What each symbol does to the objects:
BS: +>DZ, @>SC
BD: +>HJ, @>LD
DQ: +>ML, @>ZC
SC: +>FF, @>BS
RH: +>BD, @>ZF
SF: +>FJ, @>MZ
ZS: +>JC, @>ZZ
CR: +>HR, @>PZ
BC: +>ZS, @>NB
MH: +>CR, @>DD
ZC: +>CN, @>DQ
PQ: +>PZ, @>HR
FJ: +>ZC, @>ML
DL: +>SF, @>SR
ZH: +>TC, @>GH
FF: +>ZZ, @>JC
SR: +>NS, @>DL
CN: +>MH, @>TG
MZ: +>SR, @>SF
MF: +>LZ, @>TZ
LQ: +>LH, @>BQ
HR: +>BC, @>PQ
TG: +>DQ, @>CN
ZZ: +>NB, @>ZS
LH: +>TZ, @>LZ
CH: +>ZH, @>NM
ZF: +>LP, @>RH
TZ: +>HT, @>MF
HT: +>DM, @>QQ
GP: +>DL, @>NS
NB: +>PQ, @>BC
ML: +>MZ, @>FJ
GH: +>NM, @>ZH
LZ: +>BQ, @>LH
DM: +>CH, @>RP
LD: +>ZF, @>BD
DD: +>TG, @>MH
BQ: +>GP, @>LQ
LP: +>SC, @>DZ
NS: +>LQ, @>GP
RP: +>QQ, @>DM
JC: +>BS, @>FF
PZ: +>DD, @>CR
TC: +>MN, @>QL
DZ: +>RH, @>LP
QQ: +>MF, @>HT
HJ: +>QL, @>MN
NM: +>RP, @>CH
MN: +>LD, @>HJ
QL: +>GH, @>TC

In the rows, 154 stands for zero.

The rows follow the links: the fewer symbols apart two objects are, the more alike their rows tend to be.

Row, then object:
[ 204  149  103  133  139  148  120  144   74   96  103  114  105   99  210  238  202  115  160  152  156  197  195  147  201  140  172  137  115  199  143   80  236  140  166  178  212  243  200  219  160  217  167  183  138] | RH
[ 128  179  122  155  132   99   70  144  153  168  111  175  158  166  118   86  167  152  171  187  179  176  161  200  145  176  220  107  153  249  126  217  155  138  215  121  163  242  259  276  166  142  215  143  127] | FF
[ 201  149  155  114  105  176  181  191  124  121  155  178   91  111  244  226  172  111  171  101  143  217  139  143  126  167  160  109  164  160  140   83  197  127  176  232  196  165  154  150  226  269  101  201  198] | TC
[  94  180  149  182  181  113  103  126  187  190  154  183  211  209   70   34  149  196  170  199  179  125  148  187  144  158  179  168  166  195  132  267   99  154  188   89  120  176  188  216  131   83  207  105  136] | LZ
[ 133  167  139  145   77  128  113  189  166  188  152  200  130  162  178  116  163  130  172  145  162  208  112  177  113  175  191   85  187  235  134  203  129  147  231  157  161  174  264  261  232  204  166  182  173] | LP
[ 149  136  228  182  205  173  199  147  233  208  220  189  199  200  116  106   99  193  154  163  158  127  120  146  112  159  135  200  193   91  161  201   74  170  126  154  107   83   86   53  137  111  112  134  187] | ML
[ 123  176  153  182  230  123  108  109  154  152  127  148  206  188   72   72  152  195  152  216  169   94  181  170  187  150  170  219  131  159  148  197  130  140  113  112  136  197  124  166   81   46  201   89  111] | GP
[ 141  162  159  133   71  142  131  198  176  193  169  202  111  153  214  145  159  128  179  112  159  218  116  179   84  179  191   83  191  199  136  179  141  145  243  180  164  154  241  237  238  229  158  197  199] | ZF
[ 114  184  184  156  136  119  113  156  205  206  183  235  163  202  136   35  140  187  185  168  168  179  115  187   88  164  193  140  194  215  111  250   98  151  211  140  129  170  208  215  194  159  171  145  168] | QQ
[ 175  133   89  149  129  187  182  153   74   99  115   52  149  113  166  277  179  128  131  148  154  121  196  133  236  139  106  158  118  112  208   76  248  167   97  130  163  132  120  145  115  142  155  177  120] | HT
[ 213  165  157  110  169  136  137  165  131  125  127  189   89  112  223  174  195  125  166  152  134  219  172  157  133  144  220  145  139  208   93   93  196  102  181  235  221  267  185  190  202  244  139  179  156] | HJ
[ 177  171  210  155  297  119  131  110  197  158  162  196  168  188  126   65  139  185  185  207  134  140  170  157  127  144  204  240  133  163  110  157  108  118  123  188  162  235   91   78  126  116  157   88  154] | DD
[ 144  111   98  166   46  191  182  188  114  155  139   66  168  137  166  257  163  140  129  110  160  144  144  144  199  160   93   75  164  130  239  136  180  207  158   99  141   52  185  189  150  151  149  203  133] | ZS
[  95  181  169  170  153  113  102  138  210  206  169  208  189  199  101   39  153  185  175  183  177  162  122  199  117  152  199  153  183  206  117  261   98  139  215  102  121  164  216  233  158  116  190  131  157] | MF

Each walk starts at a row. The symbols on each line, taken left to right, move it on to the next object.
Answer with the object's row; about right is enough.
new walk
[ 151  158  244  159  243  162  184  145  225  190  210  209  175  204  127   90  107  207  169  174  153  129  136  141  119  162  150  221  167  101  128  186   72  136  123  186  131  127   78   43  135  125  121  110  173]
@ @ + + + @ [ 136  175  160  181  259  139  127  108  141  127  135  138  203  181   82   88  143  175  152  214  154   91  190  164  185  134  151  235  118  147  161  161  137  149   95  123  138  204   82  110   66   51  198   91  120]
@ @ + [ 157  160  169  175  274  145  145  101  158  122  147  143  191  179  104  110  144  170  153  205  143   79  196  141  188  136  145  235  132  106  147  138  160  149   82  145  137  188   63   68   84   75  169   98  128]
new walk
[ 138  189  187  138  146  113  130  163  211  213  191  248  137  190  171   54  150  180  181  149  160  205  108  177   83  162  208  130  190  205   87  235   98  142  229  170  150  182  217  208  223  199  144  161  193]
+ @ + + + [ 201  134  132  122  127  186  202  176  107  109  147  149   90   85  238  250  187   98  152  106  131  202  167  128  160  151  145  142  146  138  147   62  224  130  153  222  192  176  142  143  188  253  112  198  177]
+ + @ + [ 196  172  177  118  159  140  145  168  164  144  150  224   89  133  228  138  173  115  181  141  144  225  159  162  108  151  224  146  163  207   71  120  171  109  200  239  203  238  186  175  225  252  132  174  180]
new walk
[ 150  124  166  161  108  210  232  192  178  195  208  135  180  161  173  220  107  164  150  112  146  125  118  125  137  172   75  138  185   74  211  135  135  189  127  157  112   22  109   72  166  155   99  179  197]
@ @ + + [ 149  116  118  169   51  206  209  189  144  173  170   93  169  145  165  248  141  140  118  100  165  137  129  131  187  164   81  102  187  105  233  148  164  207  156  113  125   32  177  156  155  154  138  207  164]
@ + + [ 164  188  185  158  280  109   90   95  178  141  136  189  165  172  123   58  148  178  176  215  154  149  199  166  149  148  223  225  120  186  105  164  132  123  130  174  176  268  123  130  119  115  181  100  129]
new walk
[ 183  170  202  116  152  131  142  167  187  173  182  238  100  151  206  115  160  140  176  148  145  236  136  167   88  160  213  146  170  199   76  160  137  112  220  226  183  219  189  174  229  251  122  169  205]
@ @ + [ 146  174  200  129  151  124  134  155  196  186  185  246  121  164  197   83  156  158  183  140  146  216  122  171   66  159  218  142  188  206   82  196  113  120  220  204  167  205  207  194  233  232  144  155  200]
@ @ + + + @ [ 148  127   96  173  126  191  183  169   88  116  110   50  169  128  136  244  168  139  128  147  158   97  191  149  224  134   86  159  132  105  220  107  218  185  102  111  144   98  129  159   93  114  165  161  108]
new walk
[ 120  126  147  186  111  197  199  175  174  190  188  107  215  177  102  180  116  181  122  136  158  102  127  139  182  150   64  149  175   86  229  196  129  207  126   84   90   18  142  133  114   77  145  159  133]
+ @ + @ + [ 118  129  120  186  111  188  190  167  141  183  158   77  209  154  106  200  137  182  126  140  164   90  150  141  206  137   84  141  159   82  225  173  156  208  115   73  107   43  140  143  106   74  161  169  117]
@ @ @ @ @ [ 107  182  160  186  212  126  100  117  164  168  138  166  204  201   58   49  150  182  166  202  171  108  172  189  171  145  174  189  134  185  152  229  124  154  146   88  122  193  160  196   97   46  215  102  121]
new walk
[ 109  131  175  193  148  189  209  167  201  214  200  132  206  192  116  144  109  196  136  143  167  111  118  140  154  156   83  167  188   82  215  203  107  206  121  104   88   26  112  110  124   99  140  150  166]
@ @ @ + + + [ 174  142  186  160  235  199  209  140  168  149  200  153  178  166  144  154  124  162  140  160  139  103  158  123  160  148  114  226  150   78  173  112  138  149   75  192  137  110   38   -6  107  113  127  116  158]
@ @ + + [ 156  122  182  165  161  210  235  184  197  179  216  146  179  160  170  206  112  159  136  120  142  122  129  117  149  176   91  162  176   58  196  131  134  181   98  180  126   31   71   34  150  147  104  162  185]
new walk
[ 126  152  205  172  158  174  214  170  217  222  214  170  202  196  116  128  103  198  145  145  159  117  110  143  138  159  102  191  199   90  185  215   77  174  125  129   95   36   99   75  140  106  118  148  176]
+ @ + + + + [ 175  127  189  157  201  192  228  155  176  161  209  156  170  164  165  184  111  169  145  140  137  106  135  119  149  150   95  199  173   57  189  116  126  160  100  188  131   66   58   10  135  138  103  151  178]
+ @ @ + + @ [ 168  187  170  157  258  103   76   90  161  131  120  182  163  180  118   71  168  171  174  224  158  155  202  182  156  150  227  206  117  212  100  172  137  131  150  158  182  276  151  162  122  111  205  108  124]
new walk
[ 134  188  131  161  184   93   58  124  143  145  113  166  169  171  109   72  178  164  172  210  167  164  175  198  154  159  228  149  129  243  116  204  148  137  193  125  173  269  211  256  135  128  224  134  113]
+ + @ + @ [ 151  184  147  161  215   97   57  104  151  131  109  156  171  167  110   57  168  176  180  225  170  160  198  188  160  147  228  177  127  226   98  181  141  143  170  139  181  283  180  211  129  116  210  116  108]
@ @ + @ [ 140  121  140  163   79  203  222  200  173  186  204  110  172  153  175  234  136  155  137  103  155  135  108  137  149  172   76  106  186   79  229  150  145  192  147  141  125   17  137  103  159  155  119  200  176]
new walk
[ 129  120  107  181  114  183  184  167  104  142  135   53  190  147  109  227  160  159  108  152  147  101  163  133  233  144   86  145  148   95  229  142  197  208  113   78  123   71  134  159  100  101  168  160  114]
+ @ @ + + [ 188  130  100  139  137  182  185  165   79   87  112   79  125   97  190  284  185  112  127  141  136  148  195  125  219  128  123  164  125  126  191   39  240  161  106  177  181  154  125  128  131  182  140  177  125]
@ @ + [ 199  136  127  126  129  181  190  162   90   81  120  113  101   74  213  264  190  105  140  124  132  173  199  122  181  139  134  156  135  138  154   42  239  139  126  197  183  173  130  131  156  217  120  182  150]
